Here is a tiny trained network, its code and every weight. The questions are about switching its units off for an input and a class, where a switched-off unit gives its printed mean instead of its output.

import numpy as np


def w(rows, s, z=0):
    codes = np.array(rows[::2]) - 128.0
    scale = np.full(codes.shape[1], s)
    scale[-1] = z or s
    return codes * scale


def f(y):
    return np.maximum(y, 0)


def log_softmax(a):
    a = a - a.max(-1, keepdims=True)
    return a - np.log(np.exp(a).sum(-1, keepdims=True))


def net(x, mask):
    res = np.array(x, float).reshape(1, 6) / 4 @ E
    y = f(res @ A[0][:, :-1].T + A[0][:, -1])
    res = res + np.where(mask, y, B[0][:, -1]) @ B[0][:, :-1]
    return log_softmax(res[-1] @ U[:, :-1].T + U[:, -1])


A, B = {}, {}
E = w([
[124,144,127,126,132,123],'x0',
[43,122,254,157,140,59],'x1',
[144,141,150,127,144,148],'x2',
[184,208,138,101,80,34],'x3',
[182,102,86,225,162,26],'x4',
[141,219,115,233,70,213],'x5',
],0.0084)
A[0] = w([
[136,60,149,106,254,164,133],'n1',
[154,63,156,26,203,98,142],'n2',
[178,94,67,159,172,94,99],'n3',
[91,131,231,128,151,95,60],'n4',
[154,153,43,116,101,151,254],'n5',
[130,101,126,238,72,166,161],'n6',
[125,178,134,213,87,187,46],'n7',
[182,95,120,244,151,47,92],'n8',
[169,188,220,166,113,237,167],'n9',
[239,134,30,47,201,206,100],'n10',
[125,157,209,44,55,189,82],'n11',
[126,101,109,85,209,92,60],'n12',
[109,100,185,130,129,118,229],'n13',
[37,35,48,180,170,178,104],'n14',
[220,104,128,158,216,131,88],'n15',
[90,124,135,41,101,152,61],'n16',
[165,116,139,170,213,96,70],'n17',
[60,131,220,174,136,119,59],'n18',
[194,137,133,46,73,50,175],'n19',
[121,141,72,194,178,94,60],'n20',
],0.0097,0.0096)
B[0] = w([
[174,229,61,174,134,79,195],'n1',
[45,186,91,191,71,106,211],'n2',
[50,134,211,127,102,189,173],'n3',
[192,98,147,145,37,189,172],'n4',
[132,92,192,144,162,89,247],'n5',
[99,184,107,176,125,84,209],'n6',
[44,183,54,128,23,180,175],'n7',
[83,151,198,28,173,228,208],'n8',
[93,184,148,179,147,67,220],'n9',
[134,72,235,144,38,115,219],'n10',
[108,143,174,70,211,203,183],'n11',
[54,186,135,152,2,165,155],'n12',
[137,151,190,176,165,56,219],'n13',
[241,184,142,112,188,118,207],'n14',
[88,210,164,101,122,123,158],'n15',
[45,184,174,53,103,166,158],'n16',
[102,150,149,48,89,238,153],'n17',
[220,49,189,108,22,163,177],'n18',
[175,211,90,187,167,107,208],'n19',
[121,135,192,92,76,114,155],'n20',
],0.0088,0.012)
U = w([
[70,132,139,2,167,246,70],'0',
[146,128,129,131,156,99,225],'1',
[85,155,40,143,55,131,65],'2',
[201,25,169,139,27,138,50],'3',
[241,187,83,112,176,122,149],'4',
[127,114,118,122,177,105,254],'5',
[180,75,75,113,219,87,97],'6',
],0.0097,0.009)

Each question gives the input, the list of numbers given to net, and the class t.
The units are the neurons (one row each of A and B). Each row of codes is followed by its name. A weight is (code - 128) times the scale printed after its matrix; where a second scale follows, it is the last column's (A, B and U).
mask holds one flag per neuron, in row order. A switched-off neuron (its flag False) gives its mean, the last column of its row in B, instead of its output. The means were averaged over made-up inputs and are rounded, as every weight is.
A unit's drop is (log p(t) with every unit on - log p(t) with that unit switched off) / (log p(t) with every unit on - log p(t) with every unit switched off).
The circuit of an input: a set's keep is (log p(t) with only the set's units on - log p(t) with every unit switched off) / (log p(t) with every unit on - log p(t) with every unit switched off). Starting from the 12 units with the biggest drops (on a tie, the unit counted first), units are removed one at a time, each time the one whose removal leaves the highest keep (on an exact tie, the one counted first), for as long as the keep stays at least 0.8.
circuit, biggest first: the units of the circuit, biggest drop first
unit that matters most: the unit with the biggest drop
k most important neurons: the k neurons with the biggest drops, biggest first
drop when u is switched off: that unit's drop, to one decimal
input [0,-6,-3,1,5,7], class 2: unit that matters most => n7
input [2,-7,-4,2,4,8], class 2: 3 most important neurons => [n7; n6; n18]
input [7,8,-4,3,-6,1], class 3: 3 most important neurons => [n18; n4; n8]
input [6,-2,2,-7,8,-7], class 0: 2 most important neurons => [n8; n17]
input [6,7,-7,1,-1,-8], class 2: circuit, biggest first => [n2; n12]
input [8,6,0,-8,6,-1], class 4: circuit, biggest first => [n14; n1]
input [4,-7,-6,-8,-3,-1], class 4: 4 most important neurons => [n14; n1; n18; n4]
input [0,-6,-1,6,6,3], class 0: 2 most important neurons => [n8; n3]
input [3,5,-3,-5,-3,7], class 2: 4 most important neurons => [n7; n5; n6; n8]
input [5,3,-6,-8,6,-5], class 4: 2 most important neurons => [n14; n1]
input [6,7,0,-7,-4,3], class 3: 3 most important neurons => [n18; n4; n19]
input [-5,8,3,4,7,0], class 3: 2 most important neurons => [n18; n4]
input [-7,8,-5,7,2,6], class 3: 3 most important neurons => [n18; n4; n1]
input [-6,-4,-2,0,2,8], class 2: circuit, biggest first => [n7]
input [8,-1,5,-8,-7,2], class 4: circuit, biggest first => [n14; n1]
input [-4,-2,3,4,3,-8], class 2: 2 most important neurons => [n2; n12]
input [-1,-2,-6,5,6,-3], class 0: drop when n9 is switched off => 0.1
input [3,-7,6,-4,7,-4], class 0: drop when n5 is switched off => 0.0
input [1,3,-2,3,-3,-4], class 2: drop when n2 is switched off => 0.9
input [-6,1,4,-6,-4,-6], class 2: circuit, biggest first => [n2]
